Here is a tiny trained network, its code and every weight. The questions are about switching its units off for an input and a target symbol, where a switched-off unit gives its printed mean instead of its output.

import numpy as np


def w(rows, s, z=0):
    codes = np.array(rows[::2]) - 128.0
    scale = np.full(codes.shape[1], s)
    scale[-1] = z or s
    return codes * scale


def f(y):
    return y / 2 * (1 + np.tanh(0.7978845608 * (y + 0.044715 * y**3)))


def softmax(a):
    e = np.exp(a - a.max(-1, keepdims=True))
    return e / e.sum(-1, keepdims=True)


def log_softmax(a):
    a = a - a.max(-1, keepdims=True)
    return a - np.log(np.exp(a).sum(-1, keepdims=True))


def net(x, mask):
    ids = ['γεζλπτψ'.index(c) for c in x.split()]
    T = len(ids)
    res = E[ids] + P[:T]
    u = 0
    for l in range(3):
        r = res
        for j in range(3):
            rows = slice(2 * j, 2 * j + 2)
            q, k, v = (r @ M[l][rows].T for M in (Q, K, V))
            z = softmax(np.where(np.tri(T) > 0, q @ k.T / 2**0.5, -1e9)) @ v
            o = O[l][rows]
            res = res + np.where(mask[u + j], z, o[:, -1]) @ o[:, :-1]
        u += 3
        y = f(res @ A[l][:, :-1].T + A[l][:, -1])
        res = res + np.where(mask[u : u + 4], y, B[l][:, -1]) @ B[l][:, :-1]
        u += 4
    return log_softmax(res[-1] @ U[:, :-1].T + U[:, -1])


Q, K, V, O, A, B = {}, {}, {}, {}, {}, {}
E = w([
[111,100,250],'γ',
[148,101,77],'ε',
[173,134,56],'ζ',
[200,155,114],'λ',
[188,70,181],'π',
[199,117,151],'τ',
[73,165,118],'ψ',
],0.012)
P = w([
[136,155,156],'0',
[255,74,92],'1',
[219,83,118],'2',
[189,98,136],'3',
[104,145,149],'4',
[109,147,137],'5',
[97,139,153],'6',
[182,100,98],'7',
[163,117,108],'8',
[163,110,114],'9',
],0.0084)
Q[0] = w([
[104,156,145],'0.h1',
[255,107,134],'0.h1',
[190,166,186],'0.h2',
[240,176,123],'0.h2',
[211,89,254],'0.h3',
[215,154,205],'0.h3',
],0.0079)
K[0] = w([
[125,109,101],'0.h1',
[53,162,176],'0.h1',
[68,171,127],'0.h2',
[88,122,254],'0.h2',
[38,236,160],'0.h3',
[19,172,178],'0.h3',
],0.009)
V[0] = w([
[103,71,150],'0.h1',
[168,112,119],'0.h1',
[128,182,79],'0.h2',
[155,116,145],'0.h2',
[133,227,118],'0.h3',
[123,149,246],'0.h3',
],0.012)
O[0] = w([
[97,224,60,142],'0.h1',
[177,107,66,169],'0.h1',
[78,52,164,54],'0.h2',
[143,112,54,182],'0.h2',
[97,10,254,99],'0.h3',
[146,199,168,255],'0.h3',
],0.0068,0.0048)
A[0] = w([
[126,212,32,116],'0.n1',
[73,3,107,253],'0.n2',
[9,116,182,93],'0.n3',
[221,148,173,75],'0.n4',
],0.0067,0.0062)
B[0] = w([
[77,31,254,253],'0.n1',
[253,210,146,248],'0.n2',
[81,242,96,107],'0.n3',
[141,134,74,213],'0.n4',
],0.0063,0.0025)
Q[1] = w([
[254,75,79],'1.h1',
[9,100,120],'1.h1',
[176,196,254],'1.h2',
[157,111,223],'1.h2',
[86,160,47],'1.h3',
[176,169,180],'1.h3',
],0.0095)
K[1] = w([
[86,144,162],'1.h1',
[199,99,67],'1.h1',
[73,192,50],'1.h2',
[88,134,71],'1.h2',
[221,144,67],'1.h3',
[5,155,137],'1.h3',
],0.013)
V[1] = w([
[149,83,41],'1.h1',
[103,97,115],'1.h1',
[111,16,161],'1.h2',
[112,158,143],'1.h2',
[131,113,254],'1.h3',
[105,243,102],'1.h3',
],0.0074)
O[1] = w([
[155,106,155,4],'1.h1',
[130,167,153,43],'1.h1',
[134,177,137,27],'1.h2',
[143,116,144,131],'1.h2',
[159,158,2,225],'1.h3',
[83,76,156,198],'1.h3',
],0.012,0.0041)
A[1] = w([
[205,123,178,2],'1.n1',
[187,2,156,232],'1.n2',
[161,57,79,156],'1.n3',
[113,5,15,226],'1.n4',
],0.0083,0.0047)
B[1] = w([
[170,180,65,126],'1.n1',
[116,220,236,224],'1.n2',
[3,142,141,201],'1.n3',
[30,154,234,254],'1.n4',
],0.0046,0.0067)
Q[2] = w([
[92,167,77],'2.h1',
[52,87,52],'2.h1',
[140,126,149],'2.h2',
[11,182,122],'2.h2',
[238,83,68],'2.h3',
[139,28,114],'2.h3',
],0.011)
K[2] = w([
[39,71,124],'2.h1',
[45,75,92],'2.h1',
[148,9,138],'2.h2',
[254,248,209],'2.h2',
[20,45,65],'2.h3',
[125,25,242],'2.h3',
],0.0084)
V[2] = w([
[201,253,49],'2.h1',
[214,254,197],'2.h1',
[247,132,8],'2.h2',
[35,66,58],'2.h2',
[107,122,65],'2.h3',
[81,84,36],'2.h3',
],0.0077)
O[2] = w([
[154,255,87,207],'2.h1',
[118,177,176,254],'2.h1',
[250,111,97,146],'2.h2',
[41,211,63,36],'2.h2',
[58,192,95,108],'2.h3',
[73,114,44,69],'2.h3',
],0.006)
A[2] = w([
[65,120,234,126],'2.n1',
[180,208,123,3],'2.n2',
[118,129,134,91],'2.n3',
[7,85,136,52],'2.n4',
],0.011,0.0062)
B[2] = w([
[65,54,60,254],'2.n1',
[63,73,2,249],'2.n2',
[141,122,129,110],'2.n3',
[225,124,39,202],'2.n4',
],0.0092,0.0048)
U = w([
[33,253,83,251],'γ',
[161,79,136,159],'ε',
[184,105,62,102],'ζ',
[143,4,2,6],'λ',
[171,54,166,210],'π',
[232,103,120,96],'τ',
[64,34,143,246],'ψ',
],0.0064,0.0026)

Each question gives the input, a string of symbols that net reads in full, and the target symbol t.
The units are the heads (2 rows each of Q, K, V and O) and the neurons (one row each of A and B). Each row of codes is followed by its name. A weight is (code - 128) times the scale printed after its matrix; where a second scale follows, it is the last column's (O, A, B and U).
mask holds one flag per unit, layer by layer, with each layer's heads first. A switched-off unit (its flag False) gives its mean, the last column of its rows in O or B, instead of its output. The means were averaged over made-up inputs and are rounded, as every weight is.
A unit's drop is (log p(t) with every unit on - log p(t) with that unit switched off) / (log p(t) with every unit on - log p(t) with every unit switched off).
The circuit of an input: a set's keep is (log p(t) with only the set's units on - log p(t) with every unit switched off) / (log p(t) with every unit on - log p(t) with every unit switched off). Starting from the 12 units with the biggest drops (on a tie, the unit counted first), units are removed one at a time, each time the one whose removal leaves the highest keep (on an exact tie, the one counted first), for as long as the keep stays at least 0.8.
circuit, biggest first: the units of the circuit, biggest drop first
unit that matters most: the unit with the biggest drop
top k neurons: the k neurons with the biggest drops, biggest first
top k neurons in layer l: the k neurons of layer l with the biggest drops, biggest first
heads that matter: for each layer, one digit per head in row order, 1 if its drop is at least 0.15 and else 0, layers parted by /
input π ε ε ε, target ψ: top 2 neurons => [2.n1 1.n2]
input λ γ λ, target λ: unit that matters most => 2.n2
input ψ π ε λ, target ψ: circuit, biggest first => [2.h2 1.h3 2.h1]
input ψ λ γ, target ψ: circuit, biggest first => [2.n1 2.h2 1.h3]
input ψ γ γ, target ψ: circuit, biggest first => [2.h2 0.h3]
input γ λ τ γ π ζ, target λ: top 4 neurons => [2.n4 1.n4 2.n1 1.n3]
input λ τ π λ τ, target λ: heads that matter => 111 / 011 / 110
input π ψ ζ ε ψ τ ψ ψ ε, target ψ: top 3 neurons => [2.n1 1.n2 2.n4]
input ζ λ ψ, target τ: top 3 neurons => [0.n1 2.n1 1.n4]
input ψ λ ζ, target γ: heads that matter => 111 / 101 / 010
input γ π γ γ τ ζ, target λ: top 2 neurons => [0.n1 2.n4]
input ψ γ τ, target ψ: top 2 neurons => [0.n3 0.n1]
input ζ λ ζ ε, target τ: top 2 neurons => [0.n1 0.n2]
input ε ζ ζ τ ε π ψ, target π: unit that matters most => 1.h3
input γ ψ π, target γ: heads that matter => 000 / 000 / 010
input π ψ γ λ ζ γ ζ, target ψ: top 2 neurons => [2.n1 2.n4]
input λ λ γ, target λ: top 2 neurons => [2.n2 1.n4]
input ψ ε ζ γ γ λ τ ε ζ, target γ: top 2 neurons in layer 0 => [0.n2 0.n4]
input γ γ ψ, target λ: top 2 neurons => [2.n4 0.n1]
input ε π λ τ γ γ π τ ζ, target π: unit that matters most => 0.n1
